Here is a tiny trained network, its code and every weight. The questions are about switching its units off for an input and a target symbol, where a switched-off unit gives its printed mean instead of its output.

import numpy as np


def w(rows, s, z=0):
    codes = np.array(rows[::2]) - 128.0
    scale = np.full(codes.shape[1], s)
    scale[-1] = z or s
    return codes * scale


def norm(h):
    return h / np.sqrt((h * h).mean(-1, keepdims=True) + 1e-5)


def f(y):
    return y / 2 * (1 + np.tanh(0.7978845608 * (y + 0.044715 * y**3)))


def softmax(a):
    e = np.exp(a - a.max(-1, keepdims=True))
    return e / e.sum(-1, keepdims=True)


def log_softmax(a):
    a = a - a.max(-1, keepdims=True)
    return a - np.log(np.exp(a).sum(-1, keepdims=True))


def net(x, mask):
    ids = ['αβδεηθλμξσφψ'.index(c) for c in x.split()]
    T = len(ids)
    res = E[ids] + P[:T]
    u = 0
    for l in range(3):
        r = norm(res)
        for j in range(3):
            rows = slice(2 * j, 2 * j + 2)
            q, k, v = (r @ M[l][rows].T for M in (Q, K, V))
            z = softmax(np.where(np.tri(T) > 0, q @ k.T / 2**0.5, -1e9)) @ v
            o = O[l][rows]
            res = res + np.where(mask[u + j], z, o[:, -1]) @ o[:, :-1]
        u += 3
        y = f(norm(res) @ A[l][:, :-1].T + A[l][:, -1])
        res = res + np.where(mask[u : u + 4], y, B[l][:, -1]) @ B[l][:, :-1]
        u += 4
    return log_softmax(norm(res)[-1] @ U[:, :-1].T + U[:, -1])


Q, K, V, O, A, B = {}, {}, {}, {}, {}, {}
E = w([
[163,188,131,81,8],'α',
[48,74,196,82,83],'β',
[79,80,103,143,77],'δ',
[96,155,162,82,170],'ε',
[54,66,113,178,50],'η',
[110,119,209,10,122],'θ',
[80,98,167,56,107],'λ',
[114,169,172,85,214],'μ',
[60,100,116,132,118],'ξ',
[71,135,141,154,201],'σ',
[53,135,199,148,194],'φ',
[102,77,169,16,170],'ψ',
],0.018)
P = w([
[81,126,85,82,124],'0',
[109,79,159,123,142],'1',
[5,230,177,72,82],'2',
[55,126,166,139,158],'3',
[137,73,166,136,135],'4',
[11,211,136,107,96],'5',
[102,149,172,142,134],'6',
[164,71,177,149,124],'7',
[14,210,110,122,91],'8',
[117,167,198,173,130],'9',
[184,64,193,174,121],'10',
[23,198,119,91,98],'11',
],0.024)
Q[0] = w([
[180,69,133,98,130],'0.h1',
[140,202,70,222,150],'0.h1',
[58,193,163,118,118],'0.h2',
[114,146,53,146,120],'0.h2',
[130,122,215,129,113],'0.h3',
[113,1,213,158,212],'0.h3',
],0.037)
K[0] = w([
[157,205,114,176,164],'0.h1',
[201,64,79,107,101],'0.h1',
[95,158,199,88,137],'0.h2',
[68,160,76,108,125],'0.h2',
[173,154,197,155,102],'0.h3',
[225,4,178,171,166],'0.h3',
],0.04)
V[0] = w([
[147,128,93,117,158],'0.h1',
[111,174,127,187,148],'0.h1',
[92,127,103,146,134],'0.h2',
[68,174,250,107,131],'0.h2',
[72,119,139,192,82],'0.h3',
[110,245,116,121,100],'0.h3',
],0.016)
O[0] = w([
[148,123,92,124,143,100],'0.h1',
[96,121,138,181,176,117],'0.h1',
[104,103,108,181,148,127],'0.h2',
[85,182,248,140,209,252],'0.h2',
[99,139,207,140,95,158],'0.h3',
[172,188,72,109,30,112],'0.h3',
],0.011,0.024)
A[0] = w([
[204,194,185,145,6,46],'0.n1',
[228,134,19,124,142,2],'0.n2',
[242,140,190,243,111,219],'0.n3',
[174,28,173,138,72,198],'0.n4',
],0.021,0.0043)
B[0] = w([
[68,117,180,116,211,255],'0.n1',
[5,196,130,84,178,129],'0.n2',
[135,83,143,210,191,186],'0.n3',
[202,76,251,86,54,175],'0.n4',
],0.019,0.0065)
Q[1] = w([
[205,54,187,169,246],'1.h1',
[197,128,121,136,94],'1.h1',
[179,85,154,162,175],'1.h2',
[87,217,154,151,102],'1.h2',
[54,224,77,84,3],'1.h3',
[138,196,93,120,66],'1.h3',
],0.039)
K[1] = w([
[218,121,252,208,185],'1.h1',
[191,155,91,176,76],'1.h1',
[103,136,163,167,182],'1.h2',
[107,202,125,108,42],'1.h2',
[49,136,8,48,47],'1.h3',
[62,173,92,146,94],'1.h3',
],0.041)
V[1] = w([
[94,158,135,185,174],'1.h1',
[184,182,71,133,177],'1.h1',
[110,185,39,139,37],'1.h2',
[134,99,79,168,180],'1.h2',
[99,3,68,56,163],'1.h3',
[22,120,88,197,43],'1.h3',
],0.042)
O[1] = w([
[64,87,176,126,113,189],'1.h1',
[75,139,91,78,37,35],'1.h1',
[90,226,88,178,92,3],'1.h2',
[90,54,120,180,130,55],'1.h2',
[63,72,4,124,219,151],'1.h3',
[81,243,193,214,159,81],'1.h3',
],0.026,0.037)
A[1] = w([
[253,149,58,205,140,79],'1.n1',
[226,61,140,119,74,172],'1.n2',
[185,149,101,114,47,172],'1.n3',
[22,137,176,39,120,254],'1.n4',
],0.024,0.00093)
B[1] = w([
[2,87,113,162,20,133],'1.n1',
[194,196,169,57,105,247],'1.n2',
[59,107,101,174,87,132],'1.n3',
[129,84,136,38,43,240],'1.n4',
],0.024,0.014)
Q[2] = w([
[196,36,137,163,108],'2.h1',
[96,114,146,112,121],'2.h1',
[123,95,195,186,123],'2.h2',
[95,253,116,111,149],'2.h2',
[78,115,113,40,222],'2.h3',
[93,64,225,156,201],'2.h3',
],0.04)
K[2] = w([
[163,14,202,83,160],'2.h1',
[126,139,159,69,140],'2.h1',
[171,60,201,201,107],'2.h2',
[68,233,61,189,111],'2.h2',
[181,19,56,70,127],'2.h3',
[175,3,246,172,125],'2.h3',
],0.031)
V[2] = w([
[106,223,159,175,159],'2.h1',
[229,71,132,161,23],'2.h1',
[252,97,186,220,118],'2.h2',
[129,122,64,221,96],'2.h2',
[119,147,125,226,77],'2.h3',
[40,162,146,72,198],'2.h3',
],0.031)
O[2] = w([
[140,70,148,51,154,69],'2.h1',
[23,198,58,117,77,118],'2.h1',
[61,188,133,7,177,166],'2.h2',
[98,18,141,85,108,25],'2.h2',
[77,145,200,69,141,4],'2.h3',
[189,183,175,182,144,134],'2.h3',
],0.021,0.035)
A[2] = w([
[143,59,10,73,129,2],'2.n1',
[99,172,108,233,76,80],'2.n2',
[211,79,116,48,202,188],'2.n3',
[35,71,90,185,253,224],'2.n4',
],0.032,0.0033)
B[2] = w([
[159,138,243,53,234,156],'2.n1',
[63,251,92,103,97,134],'2.n2',
[96,66,112,209,63,253],'2.n3',
[48,168,63,64,24,163],'2.n4',
],0.03,0.045)
U = w([
[186,187,118,193,76,71],'α',
[133,159,143,162,252,33],'β',
[38,79,98,103,67,129],'δ',
[137,157,102,118,17,202],'ε',
[66,124,151,40,175,147],'η',
[213,134,81,79,147,131],'θ',
[126,101,44,192,140,152],'λ',
[168,127,108,19,76,108],'μ',
[63,168,87,156,168,254],'ξ',
[75,96,205,193,90,43],'σ',
[147,195,194,85,109,134],'φ',
[103,84,67,44,198,138],'ψ',
],0.015,0.0045)

Each question gives the input, a string of symbols that net reads in full, and the target symbol t.
The units are the heads (2 rows each of Q, K, V and O) and the neurons (one row each of A and B). Each row of codes is followed by its name. A weight is (code - 128) times the scale printed after its matrix; where a second scale follows, it is the last column's (O, A, B and U).
mask holds one flag per unit, layer by layer, with each layer's heads first. A switched-off unit (its flag False) gives its mean, the last column of its rows in O or B, instead of its output. The means were averaged over made-up inputs and are rounded, as every weight is.
A unit's drop is (log p(t) with every unit on - log p(t) with that unit switched off) / (log p(t) with every unit on - log p(t) with every unit switched off).
The circuit of an input: a set's keep is (log p(t) with only the set's units on - log p(t) with every unit switched off) / (log p(t) with every unit on - log p(t) with every unit switched off). Starting from the 12 units with the biggest drops (on a tie, the unit counted first), units are removed one at a time, each time the one whose removal leaves the highest keep (on an exact tie, the one counted first), for as long as the keep stays at least 0.8.
circuit, biggest first: the units of the circuit, biggest drop first
unit that matters most: the unit with the biggest drop
k most important neurons: the k neurons with the biggest drops, biggest first
top k neurons in layer l: the k neurons of layer l with the biggest drops, biggest first
which heads matter: for each layer, one digit per head in row order, 1 if its drop is at least 0.15 and else 0, layers parted by /
input σ δ β β, target δ: circuit, biggest first => (0.h2, 2.n4, 1.h3, 0.h3)
input δ β δ β θ λ θ, target θ: unit that matters most => 1.h3
input μ σ α ε σ σ θ μ φ β, target μ: which heads matter => 001 / 111 / 000
input λ β α, target λ: which heads matter => 010 / 001 / 100
input σ λ ψ β μ α φ, target μ: which heads matter => 000 / 111 / 000
input λ ξ β λ ξ ε α ψ θ α, target ψ: circuit, biggest first => (0.n1, 1.h3, 0.h3)
input ψ δ θ σ φ λ θ, target φ: circuit, biggest first => (1.h3, 2.h2)
input β θ σ η μ ξ α, target μ: which heads matter => 011 / 111 / 100
input μ φ η η β β β σ η β θ ψ, target μ: 2 most important neurons => (0.n3, 2.n1)
input ε ψ ξ λ, target ψ: 2 most important neurons => (2.n1, 0.n1)
input μ β ξ δ, target β: circuit, biggest first => (1.h1, 2.h2)
input φ η η δ ψ σ φ λ ψ α δ ξ, target φ: which heads matter => 000 / 001 / 000
input δ ψ α θ λ β, target δ: which heads matter => 010 / 111 / 110
input η φ λ ψ φ δ μ η σ θ ψ ψ, target η: circuit, biggest first => (1.h1, 0.n4, 2.h2)
input α η β φ θ δ, target α: unit that matters most => 1.h2
input θ ε θ ξ φ λ δ φ φ, target θ: which heads matter => 011 / 001 / 000
input σ δ μ φ η ε ε ψ μ ε, target ψ: 2 most important neurons => (2.n1, 0.n4)
input ε δ ψ ψ μ λ φ ξ η α μ μ, target ε: 2 most important neurons => (0.n3, 0.n4)
input σ ξ μ β, target ξ: 2 most important neurons => (0.n4, 2.n4)
input λ β δ, target λ: unit that matters most => 0.h2
input ε φ ψ ψ φ η, target ε: circuit, biggest first => (1.h2, 0.n3, 0.n1)
input σ η α φ α η φ, target α: 3 most important neurons => (0.n3, 0.n1, 0.n4)
input φ θ β ξ φ φ λ δ σ δ φ θ, target φ: which heads matter => 001 / 001 / 000
input θ φ μ ξ β η, target θ: 3 most important neurons => (0.n1, 2.n1, 0.n3)
input θ δ β φ φ μ η λ δ φ ε ξ, target θ: top 2 neurons in layer 0 => (0.n1, 0.n3)
input δ μ σ α λ δ φ, target λ: which heads matter => 011 / 001 / 000
input φ β λ δ φ δ σ, target φ: unit that matters most => 1.h3
